Below is a small trained network, with its code and all its weights. Each question gives an input and a class and asks what happens when units are switched off, that is, made to give their printed mean instead of their output.

import numpy as np


def w(rows, s, z=0):
    codes = np.array(rows[::2]) - 128.0
    scale = np.full(codes.shape[1], s)
    scale[-1] = z or s
    return codes * scale


def f(y):
    return np.maximum(y, 0)


def log_softmax(a):
    a = a - a.max(-1, keepdims=True)
    return a - np.log(np.exp(a).sum(-1, keepdims=True))


def net(x, mask):
    res = np.array(x, float).reshape(1, 8) / 4 @ E
    y = f(res @ A[0][:, :-1].T + A[0][:, -1])
    res = res + np.where(mask, y, B[0][:, -1]) @ B[0][:, :-1]
    return log_softmax(res[-1] @ U[:, :-1].T + U[:, -1])


A, B = {}, {}
E = w([
[194,81,175],'x0',
[188,174,73],'x1',
[12,157,121],'x2',
[124,120,35],'x3',
[151,254,151],'x4',
[130,89,50],'x5',
[129,184,54],'x6',
[101,190,197],'x7',
],0.0061)
A[0] = w([
[133,109,89,81],'N0',
[133,75,163,3],'N1',
[134,127,98,94],'N2',
[187,156,191,210],'N3',
[87,148,141,107],'N4',
[122,213,99,171],'N5',
[30,131,122,64],'N6',
[150,117,59,45],'N7',
[101,145,143,212],'N8',
[116,66,164,131],'N9',
[82,184,128,201],'N10',
[7,127,140,81],'N11',
[109,162,139,56],'N12',
[120,139,106,28],'N13',
[150,123,62,47],'N14',
[110,102,192,21],'N15',
],0.015,0.0031)
B[0] = w([
[113,131,74,172],'N0',
[139,139,14,176],'N1',
[104,135,103,158],'N2',
[202,247,173,254],'N3',
[132,120,181,179],'N4',
[22,116,249,238],'N5',
[128,43,85,221],'N6',
[52,122,67,201],'N7',
[155,119,186,193],'N8',
[244,167,135,210],'N9',
[119,109,241,231],'N10',
[159,22,142,249],'N11',
[104,122,177,161],'N12',
[87,130,118,139],'N13',
[49,113,76,197],'N14',
[222,125,106,187],'N15',
],0.019,0.0064)
U = w([
[189,108,4,255],'0',
[199,7,123,23],'1',
[65,122,2,124],'2',
[159,246,93,102],'3',
[250,115,64,213],'4',
[132,97,165,23],'5',
],0.0055,0.0074)

Each question gives the input, the list of numbers given to net, and the class t.
The units are the neurons (one row each of A and B). Each row of codes is followed by its name. A weight is (code - 128) times the scale printed after its matrix; where a second scale follows, it is the last column's (A, B and U).
mask holds one flag per neuron, in row order. A switched-off neuron (its flag False) gives its mean, the last column of its row in B, instead of its output. The means were averaged over made-up inputs and are rounded, as every weight is.
A unit's drop is (log p(t) with every unit on - log p(t) with that unit switched off) / (log p(t) with every unit on - log p(t) with every unit switched off).
The circuit of an input: a set's keep is (log p(t) with only the set's units on - log p(t) with every unit switched off) / (log p(t) with every unit on - log p(t) with every unit switched off). Starting from the 12 units with the biggest drops (on a tie, the unit counted first), units are removed one at a time, each time the one whose removal leaves the highest keep (on an exact tie, the one counted first), for as long as the keep stays at least 0.8.
units of the circuit, in order: the units of the circuit, biggest drop first
most important unit: the unit with the biggest drop
top k neurons: the k neurons with the biggest drops, biggest first
drop when u is switched off: that unit's drop, to one decimal
input [-1,-4,5,-1,2,1,3,1], class 1: most important unit -> N11
input [6,4,2,-5,4,6,-6,-1], class 3: units of the circuit, in order -> N11, N3
input [8,1,-4,2,1,3,-8,-7], class 0: top 2 neurons -> N1, N10
input [-6,-4,1,-3,2,-2,6,-4], class 1: units of the circuit, in order -> N11, N3
input [1,-2,1,-4,5,-1,5,4], class 5: top 2 neurons -> N5, N10
input [-3,-3,-2,-7,-4,-2,-1,-8], class 4: units of the circuit, in order -> N9, N5
input [-3,7,-5,-2,2,-6,6,0], class 5: top 2 neurons -> N5, N9
input [8,-2,-6,-2,5,0,8,-7], class 3: units of the circuit, in order -> N3, N11
input [-1,1,-5,-4,0,-3,4,-5], class 3: units of the circuit, in order -> N11, N6
input [-5,-5,8,6,8,3,-5,2], class 1: top 2 neurons -> N11, N6
input [-3,-7,-1,-3,2,-7,-2,-5], class 4: units of the circuit, in order -> N5, N15, N9
input [7,0,0,-4,1,-4,-8,1], class 4: units of the circuit, in order -> N15, N9
input [-7,7,8,5,3,7,1,-3], class 2: top 2 neurons -> N7, N14
input [5,1,-5,-3,7,-2,-5,-6], class 3: units of the circuit, in order -> N3
input [-4,-4,1,5,-6,3,-6,-7], class 0: top 2 neurons -> N9, N5
input [-4,7,4,8,-5,-5,-4,1], class 2: top 2 neurons -> N9, N3
input [2,6,4,-5,7,-5,7,4], class 5: drop when N5 is switched off -> 0.7
input [5,1,1,-5,-5,6,-2,-7], class 0: drop when N10 is switched off -> 0.1
input [-8,2,5,5,4,-5,7,-6], class 5: drop when N10 is switched off -> 0.3
input [-8,-4,-2,-2,2,4,-1,-1], class 1: most important unit -> N3
input [-2,-8,5,4,8,3,2,2], class 1: top 3 neurons -> N11, N6, N3
